Here is a tiny trained network, its code and every weight. The questions are about switching its units off for an input and a target symbol, where a switched-off unit gives its printed mean instead of its output.

import numpy as np


def w(rows, s, z=0):
    codes = np.array(rows[::2]) - 128.0
    scale = np.full(codes.shape[1], s)
    scale[-1] = z or s
    return codes * scale


def norm(h):
    return h / np.sqrt((h * h).mean(-1, keepdims=True) + 1e-5)


def f(y):
    return y / 2 * (1 + np.tanh(0.7978845608 * (y + 0.044715 * y**3)))


def softmax(a):
    e = np.exp(a - a.max(-1, keepdims=True))
    return e / e.sum(-1, keepdims=True)


def log_softmax(a):
    a = a - a.max(-1, keepdims=True)
    return a - np.log(np.exp(a).sum(-1, keepdims=True))


def net(x, mask):
    ids = ['αβγδεζηθλμξφ'.index(c) for c in x.split()]
    T = len(ids)
    res = E[ids] + P[:T]
    u = 0
    for l in range(2):
        q, k, v = (norm(res) @ M[l].T for M in (Q, K, V))
        z = softmax(np.where(np.tri(T) > 0, q @ k.T / 2**0.5, -1e9)) @ v
        res = res + np.where(mask[u], z, O[l][:, -1]) @ O[l][:, :-1]
        u += 1
        y = f(norm(res) @ A[l][:, :-1].T + A[l][:, -1])
        res = res + np.where(mask[u : u + 4], y, B[l][:, -1]) @ B[l][:, :-1]
        u += 4
    return log_softmax(norm(res)[-1] @ U[:, :-1].T + U[:, -1])


Q, K, V, O, A, B = {}, {}, {}, {}, {}, {}
E = w([
[73,94,115,138],'α',
[151,40,225,138],'β',
[108,98,124,135],'γ',
[202,80,132,67],'δ',
[69,97,124,147],'ε',
[2,77,129,66],'ζ',
[238,194,60,140],'η',
[250,24,209,92],'θ',
[77,92,126,150],'λ',
[91,101,130,139],'μ',
[103,96,94,116],'ξ',
[93,95,111,136],'φ',
],0.0045)
P = w([
[177,253,164,103],'0',
[123,81,72,123],'1',
[134,83,93,134],'2',
[143,89,102,140],'3',
[141,81,94,133],'4',
[143,84,98,144],'5',
[141,81,90,144],'6',
[148,72,86,144],'7',
[134,72,77,143],'8',
[137,70,82,143],'9',
[130,72,89,148],'10',
[133,69,77,144],'11',
[137,70,79,140],'12',
[131,67,73,143],'13',
],0.0017)
Q[0] = w([
[66,2,50,139],'0.h0',
[199,182,228,133],'0.h0',
],0.0094)
K[0] = w([
[119,254,204,59],'0.h0',
[107,11,24,161],'0.h0',
],0.0068)
V[0] = w([
[111,57,2,62],'0.h0',
[172,214,143,9],'0.h0',
],0.0035)
O[0] = w([
[69,223,82,40,141],'0.h0',
[38,231,77,252,253],'0.h0',
],0.0039,0.0006)
A[0] = w([
[94,116,41,121,152],'0.n0',
[153,50,141,157,69],'0.n1',
[254,182,94,115,251],'0.n2',
[191,160,65,139,221],'0.n3',
],0.006,0.0026)
B[0] = w([
[178,139,182,158,255],'0.n0',
[70,185,148,138,194],'0.n1',
[110,97,229,154,169],'0.n2',
[1,136,180,149,154],'0.n3',
],0.0059,0.0025)
Q[1] = w([
[170,138,162,1],'1.h0',
[186,176,151,23],'1.h0',
],0.0099)
K[1] = w([
[114,1,192,148],'1.h0',
[142,3,234,159],'1.h0',
],0.0077)
V[1] = w([
[66,175,1,113],'1.h0',
[80,209,179,185],'1.h0',
],0.0044)
O[1] = w([
[230,233,215,2,254],'1.h0',
[180,46,36,46,246],'1.h0',
],0.0036,0.00043)
A[1] = w([
[85,58,114,181,178],'1.n0',
[107,69,64,141,27],'1.n1',
[132,127,102,166,6],'1.n2',
[2,75,165,59,183],'1.n3',
],0.0058,0.0022)
B[1] = w([
[112,135,148,69,241],'1.n0',
[161,157,182,162,145],'1.n1',
[222,123,125,115,100],'1.n2',
[138,222,101,2,252],'1.n3',
],0.0062,0.0029)
U = w([
[186,118,141,205,156],'α',
[64,59,126,214,140],'β',
[115,183,12,216,253],'γ',
[46,136,149,99,9],'δ',
[181,96,215,143,95],'ε',
[98,248,42,86,58],'ζ',
[52,249,212,190,132],'η',
[64,25,159,118,119],'θ',
[205,55,62,108,215],'λ',
[232,215,178,102,189],'μ',
[69,153,108,105,51],'ξ',
[181,119,95,54,135],'φ',
],0.013,0.0024)

Each question gives the input, a string of symbols that net reads in full, and the target symbol t.
The units are the heads (2 rows each of Q, K, V and O) and the neurons (one row each of A and B). Each row of codes is followed by its name. A weight is (code - 128) times the scale printed after its matrix; where a second scale follows, it is the last column's (O, A, B and U).
mask holds one flag per unit, layer by layer, with each layer's heads first. A switched-off unit (its flag False) gives its mean, the last column of its rows in O or B, instead of its output. The means were averaged over made-up inputs and are rounded, as every weight is.
A unit's drop is (log p(t) with every unit on - log p(t) with that unit switched off) / (log p(t) with every unit on - log p(t) with every unit switched off).
The circuit of an input: a set's keep is (log p(t) with only the set's units on - log p(t) with every unit switched off) / (log p(t) with every unit on - log p(t) with every unit switched off). Starting from all 10 units, units are removed one at a time, each time the one whose removal leaves the highest keep (on an exact tie, the one counted first), for as long as the keep stays at least 0.8.
units of the circuit, in order: the units of the circuit, biggest drop first
unit that matters most: the unit with the biggest drop
k most important neurons: the k neurons with the biggest drops, biggest first
k most important neurons of layer l: the k neurons of layer l with the biggest drops, biggest first
input ε ε α α η φ ζ ζ φ δ ξ, target φ: 4 most important neurons	0.n1, 0.n0, 0.n2, 0.n3
input θ ζ α β θ θ, target θ: units of the circuit, in order	1.h0
input θ λ α α δ ζ λ α α, target ε: 3 most important neurons	0.n2, 1.n3, 1.n1
input α φ ζ θ ζ ζ α δ φ δ λ ε ξ, target η: 3 most important neurons	0.n3, 0.n1, 0.n0
input ε ζ φ θ α α θ ξ α α ζ φ μ, target φ: 4 most important neurons	0.n1, 0.n2, 0.n0, 0.n3
input ζ α ζ δ β δ δ δ ε ε μ ξ, target μ: 2 most important neurons	0.n2, 0.n0
input γ α α α μ, target β: units of the circuit, in order	0.h0, 1.h0
input ε α δ μ, target φ: units of the circuit, in order	0.n2, 1.h0
input η α ζ ξ, target α: 2 most important neurons	1.n3, 0.n0
input η α μ δ β α, target α: 3 most important neurons	1.n3, 0.n2, 1.n1
input α α α ε γ ζ δ α δ δ δ α γ, target η: units of the circuit, in order	0.n1, 0.h0, 1.h0, 0.n0
input ζ ξ α μ, target μ: 3 most important neurons	0.n2, 0.n1, 1.n3
input μ μ α ζ α, target θ: 3 most important neurons	1.n0, 1.n3, 0.n3
input α μ δ α α δ μ ζ μ η ζ γ γ, target η: 2 most important neurons	0.n1, 0.n2
input ξ δ θ α α δ ξ α η η γ, target ζ: unit that matters most	0.h0
input α θ δ β δ ζ ζ δ ε ζ β φ λ, target η: 3 most important neurons of layer 0	0.n1, 0.n3, 0.n0
input ζ α θ ξ α ζ δ α λ, target μ: 3 most important neurons	0.n2, 0.n3, 0.n1
input θ α δ α μ α λ, target ε: 2 most important neurons of layer 1	1.n3, 1.n1
input ζ γ δ η φ, target μ: 2 most important neurons of layer 0	0.n2, 0.n0
input α μ α ζ γ ζ δ α α ζ α α, target η: 2 most important neurons of layer 0	0.n1, 0.n3
input θ α α α ζ δ ζ θ ζ γ μ ε δ φ, target ε: 2 most important neurons	0.n2, 1.n3
input ζ α δ φ δ β α ζ, target ζ: units of the circuit, in order	1.n3
input ζ β θ ξ α ζ ε α φ μ φ, target μ: 3 most important neurons	0.n2, 0.n1, 0.n3
input η γ μ μ α α μ φ φ ε μ ε, target α: 3 most important neurons of layer 0	0.n2, 0.n3, 0.n1
input φ α β φ, target λ: 2 most important neurons	1.n3, 0.n2
input θ μ α λ ε θ α ε ζ ε, target ε: 3 most important neurons of layer 1	1.n3, 1.n1, 1.n2
input δ δ ζ α μ α ξ β ζ ζ ζ ζ α μ, target γ: unit that matters most	0.n2
